Below are the code and all the weights of a small trained network. Each question names an input and a class and asks about switching units off, where a switched-off unit gives its printed mean instead of its output.

import numpy as np


def w(rows, s, z=0):
    codes = np.array(rows[::2]) - 128.0
    scale = np.full(codes.shape[1], s)
    scale[-1] = z or s
    return codes * scale


def norm(h):
    return h / np.sqrt((h * h).mean(-1, keepdims=True) + 1e-5)


def f(y):
    return np.maximum(y, 0)


def log_softmax(a):
    a = a - a.max(-1, keepdims=True)
    return a - np.log(np.exp(a).sum(-1, keepdims=True))


def net(x, mask):
    res = np.array(x, float).reshape(1, 7) / 4 @ E
    u = 0
    for l in range(2):
        y = f(norm(res) @ A[l][:, :-1].T + A[l][:, -1])
        res = res + np.where(mask[u : u + 8], y, B[l][:, -1]) @ B[l][:, :-1]
        u += 8
    return log_softmax(norm(res)[-1] @ U[:, :-1].T + U[:, -1])


A, B = {}, {}
E = w([
[129,128,128],'x0',
[127,127,130],'x1',
[127,158,233],'x2',
[6,141,175],'x3',
[129,129,128],'x4',
[129,127,129],'x5',
[111,237,114],'x6',
],0.012)
A[0] = w([
[96,92,161,34],'L0N1',
[7,103,48,86],'L0N2',
[72,41,195,68],'L0N3',
[170,62,146,214],'L0N4',
[130,59,115,143],'L0N5',
[90,187,100,75],'L0N6',
[67,70,91,2],'L0N7',
[119,70,76,90],'L0N8',
],0.013,0.0077)
B[0] = w([
[91,162,126,139],'L0N1',
[254,143,188,208],'L0N2',
[61,67,142,200],'L0N3',
[130,97,169,255],'L0N4',
[114,87,133,195],'L0N5',
[165,146,108,159],'L0N6',
[167,99,206,147],'L0N7',
[133,92,106,170],'L0N8',
],0.016,0.0068)
A[1] = w([
[51,207,111,4],'L1N1',
[79,63,78,107],'L1N2',
[117,166,9,88],'L1N3',
[111,120,108,38],'L1N4',
[88,47,108,129],'L1N5',
[190,172,108,238],'L1N6',
[153,122,47,165],'L1N7',
[157,250,172,71],'L1N8',
],0.02,0.0037)
B[1] = w([
[156,24,252,163],'L1N1',
[149,205,85,169],'L1N2',
[42,86,175,158],'L1N3',
[117,131,131,128],'L1N4',
[177,230,105,209],'L1N5',
[53,207,123,233],'L1N6',
[73,121,137,173],'L1N7',
[203,79,44,254],'L1N8',
],0.014,0.0097)
U = w([
[188,153,7,85],'0',
[180,79,200,60],'1',
[2,151,132,255],'2',
],0.022,0.0048)

Each question gives the input, the list of numbers given to net, and the class t.
The units are the neurons (one row each of A and B). Each row of codes is followed by its name. A weight is (code - 128) times the scale printed after its matrix; where a second scale follows, it is the last column's (A, B and U).
mask holds one flag per neuron, layer by layer. A switched-off neuron (its flag False) gives its mean, the last column of its row in B, instead of its output. The means were averaged over made-up inputs and are rounded, as every weight is.
A unit's drop is (log p(t) with every unit on - log p(t) with that unit switched off) / (log p(t) with every unit on - log p(t) with every unit switched off).
The circuit of an input: a set's keep is (log p(t) with only the set's units on - log p(t) with every unit switched off) / (log p(t) with every unit on - log p(t) with every unit switched off). Starting from the 12 units with the biggest drops (on a tie, the unit counted first), units are removed one at a time, each time the one whose removal leaves the highest keep (on an exact tie, the one counted first), for as long as the keep stays at least 0.8.
units of the circuit, in order: the units of the circuit, biggest drop first
most important unit: the unit with the biggest drop
top k neurons: the k neurons with the biggest drops, biggest first
k most important neurons of layer l: the k neurons of layer l with the biggest drops, biggest first
drop when u is switched off: that unit's drop, to one decimal
input [6,3,8,-4,-8,3,8], class 0: units of the circuit, in order	[L1N8]
input [-2,-6,0,-1,-7,-2,7], class 2: units of the circuit, in order	[L1N3 L0N4 L0N2]
input [-8,-3,-6,8,-4,0,5], class 0: top 2 neurons	[L0N2 L1N8]
input [4,-6,-2,0,6,-8,5], class 2: units of the circuit, in order	[L1N3 L0N4]
input [-2,1,4,2,4,-1,-4], class 2: top 2 neurons	[L1N8 L0N2]
input [-8,7,6,1,-7,6,-3], class 2: top 3 neurons	[L1N8 L0N2 L0N3]
input [6,7,7,-6,8,-5,1], class 0: 2 most important neurons of layer 0	[L0N3 L0N5]
input [6,-4,5,1,8,8,-6], class 2: 3 most important neurons of layer 1	[L1N8 L1N1 L1N2]
input [-1,2,8,4,-3,-4,2], class 1: 2 most important neurons of layer 1	[L1N6 L1N1]
input [-5,-1,0,8,0,7,-4], class 1: 3 most important neurons of layer 1	[L1N6 L1N7 L1N3]
input [2,-7,-5,0,-2,7,1], class 2: top 3 neurons	[L1N6 L1N8 L1N7]
input [2,2,0,-2,4,5,2], class 2: 3 most important neurons of layer 0	[L0N2 L0N4 L0N7]
input [-2,-2,1,7,6,2,1], class 1: top 2 neurons	[L1N6 L0N2]
input [6,3,-6,6,8,4,4], class 0: most important unit	L0N2
input [2,-1,-6,5,-1,5,2], class 0: top 2 neurons	[L0N2 L0N4]
input [2,-7,8,0,8,0,7], class 0: top 2 neurons	[L1N8 L0N3]
input [-3,1,-2,8,6,-5,-3], class 1: top 2 neurons	[L0N2 L1N6]
input [-1,-6,4,3,2,-4,5], class 1: drop when L0N2 is switched off	0.7
input [-8,4,6,8,-1,5,8], class 1: drop when L1N1 is switched off	0.9
input [-1,-1,4,-2,-3,1,3], class 0: most important unit	L1N8
input [-4,-4,-3,5,0,-3,2], class 0: drop when L0N2 is switched off	0.8
input [1,2,-5,2,-3,4,-1], class 1: drop when L0N2 is switched off	0.9
